Here is a tiny trained network, its code and every weight. The questions are about switching its units off for an input and a target symbol, where a switched-off unit gives its printed mean instead of its output.

import numpy as np


def w(rows, s, z=0):
    codes = np.array(rows[::2]) - 128.0
    scale = np.full(codes.shape[1], s)
    scale[-1] = z or s
    return codes * scale


def norm(h):
    return h / np.sqrt((h * h).mean(-1, keepdims=True) + 1e-5)


def f(y):
    return y / 2 * (1 + np.tanh(0.7978845608 * (y + 0.044715 * y**3)))


def softmax(a):
    e = np.exp(a - a.max(-1, keepdims=True))
    return e / e.sum(-1, keepdims=True)


def log_softmax(a):
    a = a - a.max(-1, keepdims=True)
    return a - np.log(np.exp(a).sum(-1, keepdims=True))


def net(x, mask):
    ids = ['ΓΔΛΞΠαβεζημστφψω'.index(c) for c in x.split()]
    T = len(ids)
    res = E[ids] + P[:T]
    r = norm(res)
    for j in range(2):
        rows = slice(3 * j, 3 * j + 3)
        q, k, v = (r @ M[0][rows].T for M in (Q, K, V))
        z = softmax(np.where(np.tri(T) > 0, q @ k.T / 3**0.5, -1e9)) @ v
        o = O[0][rows]
        res = res + np.where(mask[j], z, o[:, -1]) @ o[:, :-1]
    y = f(norm(res) @ A[0][:, :-1].T + A[0][:, -1])
    res = res + np.where(mask[2:10], y, B[0][:, -1]) @ B[0][:, :-1]
    return log_softmax(norm(res)[-1] @ U[:, :-1].T + U[:, -1])


Q, K, V, O, A, B = {}, {}, {}, {}, {}, {}
E = w([
[86,80,190,133],'Γ',
[97,64,210,132],'Δ',
[157,31,73,203],'Λ',
[156,5,112,169],'Ξ',
[222,123,129,137],'Π',
[215,102,110,133],'α',
[137,175,189,118],'β',
[210,109,105,183],'ε',
[119,172,191,120],'ζ',
[63,150,189,126],'η',
[220,129,121,155],'μ',
[149,181,190,119],'σ',
[96,163,182,67],'τ',
[218,89,49,122],'φ',
[161,89,117,23],'ψ',
[24,65,118,84],'ω',
],0.015)
P = w([
[159,60,255,145],'0',
[161,73,232,144],'1',
[156,88,216,139],'2',
[151,109,198,144],'3',
[141,120,182,147],'4',
[142,127,164,145],'5',
[143,144,153,146],'6',
[134,155,140,144],'7',
[133,164,130,135],'8',
[132,175,113,139],'9',
[128,194,101,128],'10',
[129,201,90,127],'11',
[104,213,79,137],'12',
],0.0099)
Q[0] = w([
[169,103,82,203],'h0',
[171,120,89,121],'h0',
[113,176,249,67],'h0',
[88,168,166,71],'h1',
[100,151,222,99],'h1',
[121,130,109,157],'h1',
],0.018)
K[0] = w([
[134,122,215,164],'h0',
[129,42,152,98],'h0',
[103,193,42,73],'h0',
[100,137,9,90],'h1',
[71,249,20,82],'h1',
[180,98,154,143],'h1',
],0.014)
V[0] = w([
[129,114,138,181],'h0',
[112,171,172,76],'h0',
[166,218,168,248],'h0',
[94,82,121,43],'h1',
[110,131,86,157],'h1',
[31,88,119,149],'h1',
],0.015)
O[0] = w([
[117,114,121,168,106],'h0',
[76,178,109,143,244],'h0',
[157,133,174,248,122],'h0',
[62,99,64,108,172],'h1',
[94,45,167,139,44],'h1',
[80,63,105,205,118],'h1',
],0.016,0.011)
A[0] = w([
[128,144,136,119,141],'n0',
[157,115,152,5,83],'n1',
[127,121,35,53,253],'n2',
[250,97,109,176,255],'n3',
[205,176,124,188,168],'n4',
[96,176,137,96,99],'n5',
[111,127,114,130,39],'n6',
[160,55,119,137,192],'n7',
],0.015,0.002)
B[0] = w([
[72,174,113,107,152],'n0',
[148,119,199,117,179],'n1',
[223,20,112,201,253],'n2',
[161,125,35,169,195],'n3',
[171,10,55,113,224],'n4',
[104,176,108,146,248],'n5',
[199,193,149,143,129],'n6',
[147,188,106,21,129],'n7',
],0.011,0.0074)
U = w([
[122,136,165,140,75],'Γ',
[83,98,203,126,239],'Δ',
[154,124,74,149,55],'Λ',
[121,138,141,137,10],'Ξ',
[134,136,124,152,18],'Π',
[138,136,147,128,65],'α',
[171,163,177,181,60],'β',
[136,127,152,147,94],'ε',
[174,172,171,215,4],'ζ',
[99,126,209,241,186],'η',
[147,121,159,204,141],'μ',
[183,160,189,201,149],'σ',
[89,254,99,148,190],'τ',
[175,156,250,105,224],'φ',
[125,116,107,4,88],'ψ',
[45,58,59,126,105],'ω',
],0.012,0.0038)

Each question gives the input, a string of symbols that net reads in full, and the target symbol t.
The units are the heads (3 rows each of Q, K, V and O) and the neurons (one row each of A and B). Each row of codes is followed by its name. A weight is (code - 128) times the scale printed after its matrix; where a second scale follows, it is the last column's (O, A, B and U).
mask holds one flag per unit, heads first, then neurons. A switched-off unit (its flag False) gives its mean, the last column of its rows in O or B, instead of its output. The means were averaged over made-up inputs and are rounded, as every weight is.
A unit's drop is (log p(t) with every unit on - log p(t) with that unit switched off) / (log p(t) with every unit on - log p(t) with every unit switched off).
The circuit of an input: a set's keep is (log p(t) with only the set's units on - log p(t) with every unit switched off) / (log p(t) with every unit on - log p(t) with every unit switched off). Starting from all 10 units, units are removed one at a time, each time the one whose removal leaves the highest keep (on an exact tie, the one counted first), for as long as the keep stays at least 0.8.
circuit, biggest first: the units of the circuit, biggest drop first
top k neurons: the k neurons with the biggest drops, biggest first
which heads matter: for each layer, one digit per head in row order, 1 if its drop is at least 0.15 and else 0, layers parted by /
drop when u is switched off: that unit's drop, to one decimal
input τ τ φ β, target φ: circuit, biggest first -> [h0, n1]
input Γ τ τ Λ β Δ Ξ ω τ ψ τ τ, target ψ: circuit, biggest first -> [h0]
input ζ τ τ τ ψ ε φ τ μ τ η η Δ, target η: circuit, biggest first -> [h1, h0]
input τ Λ τ Δ τ Γ φ ζ, target φ: which heads matter -> 01
input τ Π ω Π τ, target ω: which heads matter -> 11
input μ Π σ σ η φ τ τ, target φ: which heads matter -> 10
input τ μ Δ, target τ: which heads matter -> 01
input Π η ω Δ τ ε ζ ψ η, target ψ: which heads matter -> 10
input φ Λ β, target φ: top 2 neurons -> [n1, n2]
input Ξ φ τ η, target φ: which heads matter -> 10
input η Λ α Δ φ Γ, target φ: which heads matter -> 00
input μ τ τ τ τ ψ σ, target ψ: which heads matter -> 10
input τ Δ τ Δ, target τ: which heads matter -> 00
input η Ξ Δ, target η: top 2 neurons -> [n4, n2]
input Γ η Δ ω η, target ω: which heads matter -> 11
input η η ω τ β Γ, target τ: circuit, biggest first -> [n4]
input ε τ ψ β, target ψ: which heads matter -> 10
input ψ Δ Λ τ Δ τ Δ τ Δ Δ η, target η: which heads matter -> 11
input τ φ Δ, target φ: drop when h0 is switched off -> 0.3
input η τ ψ ζ Γ τ τ ζ Δ Λ τ ω Δ, target ω: drop when h0 is switched off -> 0.2
input η τ σ τ τ Π φ ω τ ζ, target ω: drop when n4 is switched off -> -0.1
input Δ η τ ψ τ β, target ψ: top neuron -> [n2]
